Each row is followed by its class.
[-3.92 -0.50  0.48  0.08 -0.59 -8.06 -0.29  0.03  1.64 -0.13  0.84  0.14
  1.47  0.42  0.81  0.32 -1.71 -1.65 -0.69  0.19  0.66 -0.06 -0.39  2.15
  1.23  2.40] -> P
[-2.08  0.10 -0.07 -0.30 -0.18 -6.42  1.21 -0.67  1.99 -0.56  1.12  0.60
  1.67  1.64  0.50 -0.05 -0.25 -1.61  1.29 -1.15  0.98  0.06  0.54  1.68
 -0.65  0.62] -> P
[-2.44 -0.13 -0.04  1.56  0.80 -4.86 -0.23 -0.65  0.52 -0.15  1.49  1.17
  0.81  4.29 -0.65  0.02 -1.28 -0.30 -0.08 -0.35  0.37  1.59 -0.73  1.97
  0.34  1.05] -> T
[-2.07 -0.20  1.36 -0.18 -0.29 -5.04  0.52 -0.09  1.07  0.40  1.59  1.12
  3.04 -0.28  1.16  0.88 -0.56 -2.78  0.31 -1.97  1.21 -0.88  0.54  2.14
  0.08 -0.17] -> A
[-2.36 -0.46  0.30 -0.88  0.36 -7.45  0.00  0.12  0.32  0.01 -0.15  1.41
  0.72 -1.34  0.33  0.43  0.07  1.45  0.72  1.40  0.07 -0.12  0.30  1.09
  0.40  0.92] -> A
[-2.06 -0.10  0.81  0.24 -0.15 -7.13  0.59 -0.61  1.11  0.96  0.38  0.86
  1.21 -1.38  0.98  0.01 -0.68 -0.88 -0.18  0.90  1.17 -1.52 -0.11  1.59
 -0.10  0.92] -> A
[-1.61  1.82  0.13  0.21 -0.76 -3.30  0.38 -0.68  1.82  0.71 -0.13  1.46
 -0.25  3.36  0.55  0.73 -1.60 -0.39 -0.30  1.10 -0.50  1.03  0.32  0.35
  0.06  0.42] -> T
[-2.00 -1.02  1.23  1.01 -0.53 -6.89  0.52 -0.45  1.56 -0.46  1.84  0.07
  1.09  0.32  0.49 -0.27 -0.95 -1.06  0.30 -1.50  0.87 -0.94 -2.22  2.45
  0.17  1.73] -> A
[-2.10  1.37  0.21 -0.38 -0.26 -3.90  0.02 -0.07 -0.61 -0.64 -0.16  0.29
 -0.78 -0.67  0.96 -0.16 -3.82 -0.43  0.75 -0.33  0.77  0.35 -1.59  1.57
  0.90  0.45] -> A
[-0.62 -0.83  0.26  0.08  0.75 -4.24 -0.61 -2.04 -0.27  0.37  1.06  1.20
 -0.06  6.93 -0.24 -0.89 -0.53 -2.22  0.53 -0.46 -1.11 -0.22  1.74 -0.51
  2.25  1.64] -> X
[-2.19 -0.58 -0.51 -0.15 -0.52 -3.94 -0.85  1.74 -0.12 -0.03 -0.26 -0.30
 -0.43  2.52 -0.45  1.42 -1.52  0.88 -0.78  0.45 -0.17  1.48  0.05  0.75
  1.09 -0.35] -> T
[-2.70 -0.44  0.64 -0.19  0.28 -5.12  1.27 -0.58  0.54 -0.42 -0.17  1.26
  0.57 -0.46 -0.03  0.60  0.35 -1.38  0.36 -1.68  0.74 -0.22  1.95  0.80
  0.12  1.27] -> A
[-3.16  1.00  0.41  0.00 -0.36 -5.52  0.33  0.61  2.25 -0.02  0.70  0.84
  1.81 -0.57 -0.30  0.02 -2.91 -0.47 -0.31 -1.33 -0.61 -0.03 -0.39  1.12
 -0.16  1.38] -> P
[-3.37  0.55  0.54 -0.19 -0.88 -3.38  0.05 -0.27  2.08 -1.45  0.87  0.41
  1.12  4.16 -0.53  1.04 -1.96 -0.10  0.41 -1.95  0.39  1.20 -1.19  3.06
  0.35  1.05] -> T
[-1.24  0.32  0.33  0.00  1.90 -5.97 -0.40 -0.44  1.31 -0.58  0.99 -0.02
  2.36  1.09  0.33  0.67  0.14 -1.17  0.90 -0.94  1.43 -0.43  1.41  0.99
  0.00  1.22] -> A
[-0.05 -1.16  0.35 -0.12  0.55 -3.20 -1.13  0.31 -1.20 -0.03  2.00  0.42
 -0.63  3.08 -0.23  0.16 -0.65  0.09 -0.50  1.54  0.58 -0.14  0.96 -0.85
 -0.11  0.92] -> X
[-3.61  0.13 -0.25  0.60 -0.35 -5.74  0.20 -0.52  0.09  1.08  0.77  0.80
 -2.28  1.24  0.79 -0.12 -0.46 -1.25 -0.28 -0.64  1.78 -1.09  0.39  1.32
  0.11  0.74] -> P
[-2.97  1.44  1.24 -0.86 -0.48 -5.61  1.12  0.20  3.37 -1.08  1.13 -0.08
  1.29  0.03 -0.75 -0.30 -2.14 -0.80 -8.06 -1.49  0.91 -1.02  1.08  2.04
  0.03  0.67] -> A
[-1.12 -1.06  4.77  0.22  0.05 -6.36 -0.17 -2.27  1.00  0.22 -0.07  0.47
  1.20  1.26 -2.79  0.56 -0.52 -0.83 -0.48  0.09 -0.03  0.37 -0.28  0.10
  1.52  1.44] -> T
[-1.51  0.43  0.57  0.57 -0.33 -5.07 -0.86 -0.50  1.35  2.24  0.35 -0.15
  1.37  3.82 -0.37  0.46 -1.26 -0.79  0.45  0.02 -0.13 -0.24  0.08  1.33
  1.61  0.33] -> T
[-2.48  1.08  0.59 -0.51  0.97 -7.53  0.74 -0.38  1.72 -0.10  0.37  0.61
  0.71 -0.82  1.49 -0.47 -1.09 -1.62  0.84 -1.11  0.16 -0.07  0.48  2.41
 -0.15  1.66] -> A
[-2.89 -0.17  0.73  1.45 -0.91 -3.77 -0.33 -0.22  2.19 -0.46 -0.43  0.12
 -0.60  3.32 -0.19  0.10 -0.84 -0.03  0.25 -0.50  1.14  0.11  0.47  1.86
  2.01  1.15] -> T
[-2.15  0.13  0.58  0.65  0.24 -5.28  1.22 -0.29  0.89 -0.25  1.01  0.91
  0.35 -1.06  0.24  1.02 -0.16 -1.42 -0.10 -2.30 -0.21 -1.55  0.76  1.66
 -0.21  2.13] -> A
[-2.21 -0.22  0.33  0.78  0.70 -6.32  0.44 -0.20 -1.07 -1.15  0.26  0.40
  0.93 -0.78 -0.18  0.77 -1.29 -0.69 -1.31 -0.61  0.55 -0.26  0.70  2.74
 -0.73  0.74] -> A
